[ 316 -330 -184 -231  648   36  140    9  348  237  134  118 -124 -253
  139  495 -154  -78 -321  -55   86  -18   48   49 -420  191  145 -185
  -60  -11 -243 -318  -93 -353] => 6
[-104  115  147 -144   98   73 -176  294  -57  438  -89  185 -485   69
   81 -276 -816   68  217   80  105  -98 -226 -182 -161  -27  243  131
  -97 -421 -446  -97  512  -66] => 2
[ 129 -127 -130 -201 -221   22   73   55   69  157  601 -302  348  186
  257 -324  -57 -406  225  -55  352  -59 -296 -192 -308  223 -104 -403
  -41  244 -515   83 -156 -332] => 5
[-567 -528  331  310 -198  247   -9 -649   70   36  218 -290 -323  -92
  -14 -347  279  209  -58  355  -16  169  379  129  436  280 -164  -87
  469  246  286  397   65   27] => 0
[  -7 -410  281  169  111  -66  231 -452    3  125   79  -51   59  133
 -157 -204  266 -330   30 -262 -107  159  592  282   84  182 -387 -324
  211  217  303  266 -205 -219] => 2
[-156   10  192  -94  264  119 -164   20  -65  312  189  295 -334   -9
   22  180 -661  327   23 -242  124  -43 -136 -220   24 -104  112  136
 -171 -326 -211    8  335   74] => 1
[-142 -177  370  207 -315  325  147 -385 -335   72   68 -137 -277  -25
  199 -270  217   14  -43  349   39  -34  484 -100  629  246 -220 -257
  146  163  133  320  245    1] => 5
[  11   86   54  -96  350 -136  -37  -42 -213  246 -193  279 -211  143
 -139   -4 -672  -70 -118    3  -46  -16  -78 -339   11  -75  149  272
  -23 -535    4 -223  503  -46] => 2
[ -79  -23  389  -53  221  165  -87   48  -29  186   45  279 -231   23
 -214  -85 -568  370   -8   97   74  259    3  -74  173   86  118  173
   94 -431 -141 -169  454  -66] => 6
[-180 -363 -116   58  573 -213  331   36  -40  331   49 -291  210   46
 -370 -592  -28  133  -73  -20 -139   33  420 -230 -146  -95 -305 -289
  183    1  389  180  470 -309] => 0
[ 216 -197  -85   37  247 -204 -135  207  444  379 -255    7  128 -244
 -332 -191 -119 -424 -282   22 -190  262  182   -2 -478  -10  231  819
  311 -106   61   28  160 -260] => 3
[ 150  179  126 -106 -118   72 -283  358  147  178  141  -36  384  -49
  249 -294 -176 -151   27  -59  306  -86 -242 -184 -306  187   97   10
 -428  145 -267  -15 -235   60] => 2
[-234 -438  305   31  262   -4    9 -556  -20  -48  131 -259  194  -38
  118   -2  101 -124  -23   63  -90  152  439   50  345  300 -344  -15
    8  260  331  213  -46   16] => 0
[ 362 -301  110  -76  326   17   -1  310  180  247   -2  -12  125 -155
 -303 -666  447 -328  132  -30 -147  221   59  207 -230  -58  -27  546
  178  -36   62   30  124 -105] => 0
[ 437   15  171  -79  333  -19   18 -193   90  222  -38   82 -161 -153
 -212 -559 -116 -227 -242   53  -13 -321  394 -186   48   86  -38  248
  214 -287   44  249  198  232] => 4
[  34  -16  225 -187  445 -198 -260  113  182  231 -104   90 -254 -137
 -448   96 -597  -10   57   -1    1 -155  -44 -281  -60   23  457  277
 -188 -473 -364 -118  713 -194] => 6
[ 175 -101  233   94  283  127  -11  113  -49   88  254 -351  -30   40
  -86 -575  -15 -329 -133  313  -54  209  161 -268  323   88  -65  346
  215  191  129  228  216 -136] => 2
[ 286 -153 -210 -125  357  157   65   -2  135  375  -45 -157 -326 -219
   52 -238  113 -154 -157  -41   48 -125  -69  108 -291  201  130   78
 -219  -46 -397  -80  191 -387] => 7
[ 410  117   46 -143  210  295  368  420  -84  188  195  -22 -416  -91
 -134 -836 -156  -18  -78 -125  118  -11  119 -157   18  -56 -398 -179
   76 -384   11   -1  334 -224] => 1
[  49  210  -11 -132  102   43  -95 -131   60  180 -153  293 -397   76
 -327  -59 -490  326   39 -406   89  -79 -172 -113 -201   47  111  285
  -92 -382 -196   78  437  -36] => 7
[-168 -271  151  104   59   93  -18 -413  -33  -51  118 -160  -32  -46
  -25   29  221  207  151  -92  -71  140  325  402  206  151 -445   16
  -73   60  260  368  272 -129] => 6
[  98   90  -39   -7   66  183  307   38  180  273  190   -4 -476  110
 -186 -523 -162 -162 -327    6   23  -73  185 -361  298  192  -49  -97
   60 -267  116  146  378 -268] => 0
[ -29 -307  -56   -4  180 -104  -80  -43 -207  176  459 -398  443  -48
 -313 -330  107   -9  145    8   44  249   70  168 -245  -19 -249  -19
  149    9  320  318  571 -293] => 3
[  50 -293 -101  -79  324 -183  126   87 -196  184  119 -153  188   13
 -318 -796  -30  256    7 -353  -67  232  178 -150 -168 -180 -484  -54
  314  -72  571  145  521 -153] => 4
[ 317  -89 -284  -56   55  259  292 -128  284   59  327  -41 -492 -297
  -73   76  303   45  -96 -138   80 -201   66  349 -167  161 -223 -157
  102  -68 -221   47  188 -307] => 2
[-187 -239  -74  -44  169 -150   -4   72  -52   68  117 -224  164 -136
 -341 -491  185  207   84 -302   20  197  228   20 -235   19 -523  -76
  -63    8  411  542  472 -219] => 7
[  41 -334  -65 -131  591 -373  -87   88   49   54  195 -282  498  -66
 -211 -147  -52  -90  160  -31  -25  149  148 -126 -216 -283 -226  148
  227   79  233  164  249 -239] => 1
[ 103 -270   59  138  348 -142  -28  112 -145  391  -68   26  316  -19
 -131 -341   30  155 -110 -122  123  387   98  -10 -312 -308 -286  -17
  317  157  425 -178  242 -409] => 6
[ -46   75  315    1  -47  139  -64   -1  -31  243   35  -13  -55  134
  148 -221 -127   39  120  172   52 -215  -41 -352  185  178   68  -95
 -111   73 -244   46  128  247] => 7
[ 136   48 -175  -84  -94  293  220  428 -248  264  -27  -18  338   24
   60 -521  195 -347   48 -140  320   78 -176 -235 -518   57  -10 -136
 -196   -9  173 -291 -131 -325] => 7
[ 361 -144 -227 -188  -69  -55  200 -186   29   79 -221   99  -60  -55
 -620 -177  246   14 -131 -115 -369  173  -53  323 -362   -5    3  543
  197 -143  -41  193  443 -174] => 5
[ 319   36   39  -65  211  180   34  388 -129  246   33   42   63  132
  179 -122  -78  -81   48  208   66 -298 -137 -142  -88  125   67 -155
 -432  -26 -172   30  213 -128] => 4
[ 201  -21 -278  122  192 -324   73  236 -202   56  208   16  569  151
  100 -371  310  249  -40  -48  225 -140   -9  -74 -104 -264 -578 -350
   17  341   35  267    3 -129] => 4
[ 384 -320  -52 -225  253   86   99  422  145  294   32   55  273 -122
 -152    1   96 -280  113  314   67   52 -152   76 -260 -119  115  282
  138  -81  -26 -215  317 -687] => 7
[ 212 -310 -153  -28  220  -77  162 -120  311  342 -250  -76  234 -251
 -473 -293  231   95 -255   35 -248 -132  229  100 -282  -24  110  496
  218  208  -37  113  191 -262] => 2
[ 149   54  313   70  185  272   25  113  -19  412   77  170 -736   41
  -16 -516 -427   44 -197  291  -85  -26  153  -90  396   97   47  184
  234 -481  -84  204  479   86] => 3
[ 302  -85 -346 -148  684 -175   99  227  124  417  155  -70  174 -186
  111  -78   38 -495 -128 -138  137 -160  -66  -18 -336  156  249   -7
   68  208 -406 -338 -423 -200] => 1
[-314 -412  220   74    1  175   53 -293  105   41  231  -48 -215   28
   81  -23  -14  271  172  -75  -74  238  323  277  439  127 -442   73
  125  189  352  170  303 -154] => 1
[-112 -380  -13  140  584 -130   42  160  556  334 -174   -2    7 -135
   79  101 -159   16 -320  319   46  144  123  -44 -361   62  209 -155
  189   60 -237 -468 -223 -410] => 6
[-278 -235  503  369 -388  161 -269 -384   18 -211  -72 -113 -219  -57
   83  -78  249  140   49  374  -61  329  290  506  459  249 -126   80
  208  250  143  294 -101   47] => 2
[ 394   10  182 -107  114  104   18  132  252  -10   63  105 -195 -123
 -212 -341 -116    0 -311  224   60 -134  152 -273  378   55  292  179
  299 -144   19   -8   90   -8] => 3
[  55  -60  155  -40   -6 -128 -183   21  145   80 -213  -85  208  163
  -40 -420 -133 -231   92  413  120   23 -217 -185  -73  -99  300  236
  190    1 -328 -222  -67 -181] => 7
[ 297   72 -283   19  320  -80   -4   28  125  135   28 -101 -300  -78
   51  -39   56 -347  -36   19   37 -166 -259  258 -398   73 -168  215
 -287 -189 -610    5  168 -222] => 7
[ 333   50  189  -60   42  222    5  -33  257  248   61  149 -506 -113
 -132 -568 -262  -31 -293   23   67 -110  234 -282  325  164  230  259
  334 -258   46   73  229    9] => 2
[  -7 -275 -145 -218  185 -245   19   83  -18  216  200 -138  464   73
 -165 -122   39 -205  182 -263   48  157   65   96 -479   39 -359 -152
  -32  315  267  435  127 -338] => 7
[ 243 -317 -300 -352   89 -276    4 -229  242  -82 -114 -180  372 -282
 -412  111  373 -100   -4  -77 -388   17  183  183 -315   80  131  518
  244  293  121  186  227   63] => 4
[ -70  -42  154   20  -94  297   36   63 -153  136  -83   27 -248  -36
 -123 -606   78  -66 -289  323   14   84  107 -457  259  178  192  308
   81  -74  261  127  291  133] => 7
[ 346  -36  -91  109  433 -227 -184  -92  271  489 -385  -66 -353  -47
    0 -680 -106   13 -200 -198   68  -88  -54  223 -332 -160  394  -13
  258   84 -339 -524 -158 -138] => 3
[ 352  138  314  -71  176   25  -14  161  247  392 -271  139 -109  -88
 -287 -467 -468 -202  -91    5  111 -103  219 -253 -104    2   60  258
  236 -202   61    4  213 -241] => 0
[ 203  -52  153   45   95 -174  -21  232  242   86 -333  -62  300  -37
 -387  -62  -81 -468  -25  437 -134  284  120    2 -215 -126  122  453
  574  -57   70  -37  -19 -471] => 4
[  74  -45  562  159  469 -286 -394   13   90   92  281 -323  145  220
  196 -198 -708 -216  112  599   72 -153  150 -254  563  161  157  -44
 -136   42 -431   35  342   31] => 0
[  86   10   46   65  249 -122  -94  258 -445   49  168  -93  340   91
  -20 -135   95  298  207  -56  -17  173 -166  236  122 -150 -313 -100
 -134  164   98   50  236  -51] => 1
[-363 -448  413  158 -141  235 -128 -418  -20  -48  245 -165  -90 -274
  152 -267   26  286 -191  223  326  195  511 -141  313  289 -290 -296
  232   81  275  368  112  -85] => 3
[  87 -127 -144   78  368   40 -100   10  194  439   99  -94 -548 -152
  173 -505 -157  -25  -36 -182  248 -225  -35   82 -240   -3  121  -45
  -94  -61 -433 -110  168 -217] => 5
[ -42 -556  195  -16 -103    7 -188 -287  -30 -132  407  -20  239 -301
  301   45  272 -100   51  503  211  -31  226  247  286  278 -229  106
  354  465   76  279 -126  174] => 1
[  18 -189  254 -229  498   71 -133  217   14  592   62  115 -399 -114
   22 -320 -576    2  101 -162   88 -137   40 -126  159   89  296   49
 -238 -411 -306 -211  550 -239] => 3
[ -78 -135  198 -163  -93   13 -244  158  -22  212  203  -83  433   -9
   47 -232   76   66  227 -247  206 -141 -216   69   -8  285  146 -140
 -531  545 -177   -2 -102    3] => 6
[ 396 -135 -357  -98   42  -84  165  -57  335  -27  120 -120  364 -176
 -563  -35  624 -345  -72   86 -219  178   -4  433 -286  198   44  670
  320  113 -123  192   76 -299] => 5
[ 153  -20  -67  124 -252 -125  -65 -102  193  -16 -191 -111  279   96
 -389  -77  151  -56  -97  278 -250  200  -59  244 -121   -1  136  589
  221  288  -62  122  120 -137] => 1
[ 275  369  152  -55  -83   94  -16  276   -5   75 -270   32 -146  -53
  -10 -439 -326  -81 -151  -34  128 -172  179 -568  125   97  101  -20
  -12 -236   68   -4  150    7] => 4
[ 351  -22 -148  153  201 -148  205  192   49  244 -213  -28  130  216
 -284 -502  114 -365 -147  251 -108  -13   -3   56 -288  -83  -80  144
  194  -35   25  141   39 -380] => 0
[ 197  136  272 -151   23  -61 -115  -28   99  176  -41  137  104  309
  110 -263 -368  -55  281  -23  115 -296  -86   24   33  262   79 -172
 -204  119 -358  -67  -91  134] => 2
[ 147  147  217  -35  267  108  145  -70  -67  169 -173  123 -454  -72
 -153 -507 -352 -105 -461  438  -95    5  262 -583  433   39  167  261
  551 -504  154   28  221  204] => 0
[ 413  222 -119  -36  131  169   90  347   16  311  148  198 -234  102
  -46   -6 -361  160  -38 -147  139 -228  -99   61 -255  171   20 -204
 -444 -172 -236  115  484 -255] => 0
[ 416  332 -104 -283  113   60   12  365  -71  378 -189  397 -305   60
  -61    6 -380    5  110 -446   80 -165 -162 -226 -190  185  211    7
 -258 -469 -218   20  402 -198] => 5
[  36   14  106 -139  242   83  -88    0 -172  407    3  170 -500   19
 -133 -335 -538  127  165   76  -54 -262  -39  119  -42   76  105  313
 -348 -329 -333   56  899  170] => 0
[ 190 -174 -307 -122 -115   42  141   -1  215   19   29  -44  343  -84
 -379   22  578 -116  -10   36 -218  158   15  191  -32  162  156  723
  107  362 -175  192  162 -310] => 2
[-119   16  435  113 -141 -242 -289  -85  -16  237 -430  -17  -11  175
    9 -350 -414 -213   47  170  -64 -107  120 -390  268  194  390  156
  -55  126 -315  -80  110  150] => 7
[ 316 -331  296   -7  151 -248 -195  113  253   25  165  -81  199 -125
   97 -132 -365 -278   -8  483   37 -277    4  -12   95  109  155   51
   64    0 -418 -343  156   -2] => 4
